Below are the code and all the weights of a small trained network. Each question names an input and a class and asks about switching units off, where a switched-off unit gives its printed mean instead of its output.

import numpy as np


def w(rows, s, z=0):
    codes = np.array(rows[::2]) - 128.0
    scale = np.full(codes.shape[1], s)
    scale[-1] = z or s
    return codes * scale


def f(y):
    return np.maximum(y, 0)


def log_softmax(a):
    a = a - a.max(-1, keepdims=True)
    return a - np.log(np.exp(a).sum(-1, keepdims=True))


def net(x, mask):
    res = np.array(x, float).reshape(1, 6) / 4 @ E
    y = f(res @ A[0][:, :-1].T + A[0][:, -1])
    res = res + np.where(mask, y, B[0][:, -1]) @ B[0][:, :-1]
    return log_softmax(res[-1] @ U[:, :-1].T + U[:, -1])


A, B = {}, {}
E = w([
[12,170,159,113,76,174],'x0',
[128,129,126,129,127,130],'x1',
[143,84,217,41,176,165],'x2',
[83,103,148,224,196,176],'x3',
[45,82,197,163,145,56],'x4',
[187,145,203,164,69,144],'x5',
],0.011)
A[0] = w([
[187,172,204,185,80,160,98],'n1',
[63,129,177,132,81,95,63],'n2',
[121,131,49,112,201,176,195],'n3',
[145,154,149,78,132,45,94],'n4',
[92,72,174,155,145,41,27],'n5',
[164,186,60,209,77,95,42],'n6',
[106,75,135,128,89,81,71],'n7',
[204,99,121,147,193,48,4],'n8',
[81,122,80,81,122,173,140],'n9',
[135,109,146,179,168,193,143],'n10',
[66,175,83,190,88,104,86],'n11',
[101,98,116,80,201,70,184],'n12',
[129,71,138,54,17,84,93],'n13',
[137,50,159,34,157,207,99],'n14',
[130,167,112,115,99,248,101],'n15',
[111,107,76,142,109,106,156],'n16',
[146,169,98,59,91,35,97],'n17',
],0.012,0.0033)
B[0] = w([
[106,140,136,102,168,2,214],'n1',
[173,220,110,129,147,191,222],'n2',
[129,122,94,113,117,59,230],'n3',
[138,88,107,161,157,141,183],'n4',
[211,131,22,149,84,129,233],'n5',
[140,105,180,126,56,152,250],'n6',
[224,205,96,87,109,125,176],'n7',
[82,229,201,103,230,243,223],'n8',
[132,176,149,72,173,113,198],'n9',
[77,74,62,169,95,125,205],'n10',
[134,107,182,141,92,134,248],'n11',
[129,134,154,81,105,94,227],'n12',
[68,103,107,192,146,134,212],'n13',
[123,68,146,91,33,143,232],'n14',
[132,164,36,63,164,168,203],'n15',
[136,103,211,48,86,134,185],'n16',
[89,89,93,189,162,133,221],'n17',
],0.0096,0.011)
U = w([
[223,149,53,111,120,180,62],'0',
[62,200,186,112,170,235,113],'1',
[127,57,205,103,63,166,53],'2',
[21,45,79,203,157,151,85],'3',
[94,150,165,85,150,7,173],'4',
[115,120,134,121,126,145,255],'5',
],0.012,0.0078)

Each question gives the input, the list of numbers given to net, and the class t.
The units are the neurons (one row each of A and B). Each row of codes is followed by its name. A weight is (code - 128) times the scale printed after its matrix; where a second scale follows, it is the last column's (A, B and U).
mask holds one flag per neuron, in row order. A switched-off neuron (its flag False) gives its mean, the last column of its row in B, instead of its output. The means were averaged over made-up inputs and are rounded, as every weight is.
A unit's drop is (log p(t) with every unit on - log p(t) with that unit switched off) / (log p(t) with every unit on - log p(t) with every unit switched off).
The circuit of an input: a set's keep is (log p(t) with only the set's units on - log p(t) with every unit switched off) / (log p(t) with every unit on - log p(t) with every unit switched off). Starting from the 12 units with the biggest drops (on a tie, the unit counted first), units are removed one at a time, each time the one whose removal leaves the highest keep (on an exact tie, the one counted first), for as long as the keep stays at least 0.8.
units of the circuit, in order: the units of the circuit, biggest drop first
unit that matters most: the unit with the biggest drop
k most important neurons: the k neurons with the biggest drops, biggest first
drop of u: that unit's drop, to one decimal
input [-5,1,-4,-6,-6,-7], class 4: units of the circuit, in order -> (n3, n5)
input [2,-3,-3,-7,2,-3], class 3: units of the circuit, in order -> (n17)
input [-3,4,-7,-1,4,7], class 2: 2 most important neurons -> (n6, n3)
input [0,-4,5,1,1,7], class 4: 2 most important neurons -> (n1, n6)
input [4,2,-3,-3,0,-3], class 1: 2 most important neurons -> (n1, n5)
input [4,-1,5,-7,0,-7], class 3: 2 most important neurons -> (n13, n17)
input [2,-3,-1,6,-6,8], class 4: 2 most important neurons -> (n1, n5)
input [7,-1,5,7,-8,-8], class 0: 2 most important neurons -> (n15, n3)
input [6,4,-3,-6,8,2], class 0: 3 most important neurons -> (n2, n7, n5)
input [7,7,-3,8,1,3], class 3: 3 most important neurons -> (n10, n8, n7)
input [7,-2,-2,-1,8,-4], class 0: units of the circuit, in order -> (n5, n2)
input [0,1,7,-5,8,-8], class 0: 2 most important neurons -> (n5, n7)
input [3,-1,-8,5,7,-3], class 2: units of the circuit, in order -> (n11, n16)
input [4,-3,7,-8,-7,-7], class 3: units of the circuit, in order -> (n13, n17)
input [-4,1,1,-4,3,-4], class 1: 2 most important neurons -> (n8, n1)
input [-7,5,-2,-4,6,3], class 1: 2 most important neurons -> (n8, n3)
input [-2,2,6,0,3,-4], class 2: unit that matters most -> n14
input [5,-4,0,4,7,-7], class 0: drop of n2 -> 0.2
input [-7,0,-3,-4,3,-4], class 1: drop of n8 -> 1.0
input [3,-7,5,4,-8,0], class 0: unit that matters most -> n15
input [4,-5,-7,-2,6,-1], class 2: drop of n8 -> 0.3
